cols: C Z T U H J Q W
Garen: [142 132  87  88 144 132 151 153]
notu: [153 144  62 198 137 130 166 143]
Vud: [142 132  87 133 144 132 152 188]
down: [151 166]  Q
miss Garen: [153  88 142 151 144 132 132]  [87]

cols: S V F D
Libi: [164 164  81 131]
bome: [120 120 120 120]
pek: [127 127 128 105]
Dived: [93 93 93 92]
Mido: [ 67  67  66 190]
tif: [175 175 119 138]
gez: [127 127  94 105]
fakeb: [164 164  81 137]
count bome: [120]  4
miss fakeb: [164  81 164]  [137]
miss tif: [138 175 175]  [119]
q: [93 93 93 92]  Dived
miss fakeb: [137 164 164]  [81]
count Dived: [93]  3

cols: N P G E Y K B
tem: [131 121 100 125 137 135 104]
poz: [120 148 120 135 135  99 145]
bezo: [120 148 140 120 137 149 123]
kez: [132 179 129 134 157 128 110]
tiriz: [182 105 149 114 146 105 151]
ved: [182 105 149 114 155 105 104]
count bezo: [120]  2
count poz: [144]  0
count poz: [148]  1
down: [145 123]  B

cols: R A X L M
fal: [135 114 175  80 158]
Nefus: [ 91 158 158  91  91]
Nelug: [193 117 171 155  76]
bavu: [ 90 168 157 183 168]
rebu: [ 87 199 131 122  71]
pifed: [116 138 209 122 156]
count Nefus: [91]  3
down: [157 131]  X

cols: Rulud Nuno dovep Nepog Pev gel tes lepo fizi
Dutiv: [110 167 103 107  82 168 118 132 117]
fep: [131  97 166 151 133 108 136 127 136]
Kolu: [110 167 167 167  82 134 167 132 132]
down: [117 136]  fizi
down: [127 132]  lepo
down: [136 167]  tes
miss Dutiv: [168 118 107 110  82 167 117 132]  [103]
count Kolu: [167]  4

cols: tuga vilur nemu nenu ven bazuv Dule sot
bizi: [145 160 124 158 110 120 104  70]
Bora: [108 126 116 138  85 129 141 121]
Didog: [122 135 128 124 128 129 119 146]
fod: [104 113 108 148  53 137 150 167]
godur: [168 136 126 168 136 124 168 121]
Luta: [129 156 126 129 173 107 106 156]
count godur: [168]  3
count Luta: [129]  2

cols: kiroz pup susep Monis Dul
kaz: [147  66 111 112  78]
Zezo: [ 88 114 114 140 114]
nudos: [ 95 113  95  96  95]
miss kaz: [112  78  66 147]  [111]
count nudos: [96]  1
down: [111 114]  susep
count Zezo: [114]  3
count nudos: [95]  3

cols: nizil san lezil mumor ritor
Sig: [151 176 159 150  80]
maf: [153 152 152 152 152]
tedi: [107 110 108 125 144]
movuf: [153 176 159 151 141]
Dig: [ 43  42  35 104 184]
zum: [ 43  42  35 104  93]
miss Sig: [151 159  80 176]  [150]
count maf: [153]  1
down: [35 35]  lezil

cols: dibe bomes pudar suf vigi tosiv Bom
bine: [138 135 157 156 133 133 119]
maduz: [ 92 169 110  51 150 134 190]
keza: [131 144 186 148 184 101 101]
kodok: [150 153 141 121 137 132 135]
Soza: [150  92 116 145 113 146 142]
Ziru: [171 156 185 153 130 147 145]
tuso: [161 187 161 103 160 156 161]
nis: [132  75 127 180 110 146  98]
Geku: [149  55  99 200  59 211 127]
miss tuso: [161 161 103 156 187 161]  [160]
down: [ 51 148 121 145 153 103 180]  suf
down: [116 185 161 127]  pudar
miss Soza: [146 150 113  92 142 116]  [145]
miss maduz: [110 190 169 150 134  51]  [92]

cols: Zipov pigit Zifo lutov kon
mudu: [101 124 197 135 206]
dosag: [101 111 170 183 134]
safo: [101 124  89 135 206]
Dosu: [101 135 101 135 135]
down: [197 170  89]  Zifo
miss mudu: [135 206 124 197]  [101]
count Dosu: [135]  3
miss mudu: [206 124 197 101]  [135]
down: [206 134 206]  kon

cols: rasu tikal saful morud Supa
pur: [187 124 156 107 131]
sitam: [158 102 150 125 199]
mupam: [212 122 144 100  97]
komim: [153 128 174 118 179]
girup: [174 118 157 114 165]
Bibus: [145 140 188 115 179]
sel: [139 160 207 110 157]
pevi: [166 166 166 110 166]
Gom: [219 118 137  98 136]
miss Gom: [136  98 118 219]  [137]
count pevi: [166]  4
count Gom: [219]  1

cols: Nasu fibud vas doso
larin: [146 156  47 160]
Suv: [139 143 199 117]
liv: [121 108 154 165]
bug: [129  73 156  91]
velo: [109 150  74 109]
down: [139 121 129 109]  Nasu
count velo: [109]  2
miss bug: [ 91 129 156]  [73]

cols: nup zera div dud beke dodur
Kod: [ 58  83 151 151  63 118]
Ganim: [154  46 166  87 137 167]
pesul: [ 49  73 179 124  98 111]
Madoz: [152 152 138 152 138 138]
count pesul: [179]  1
miss Ganim: [137 154  46 166  87]  [167]
miss pesul: [ 73  98 111 124 179]  [49]
count Madoz: [152]  3

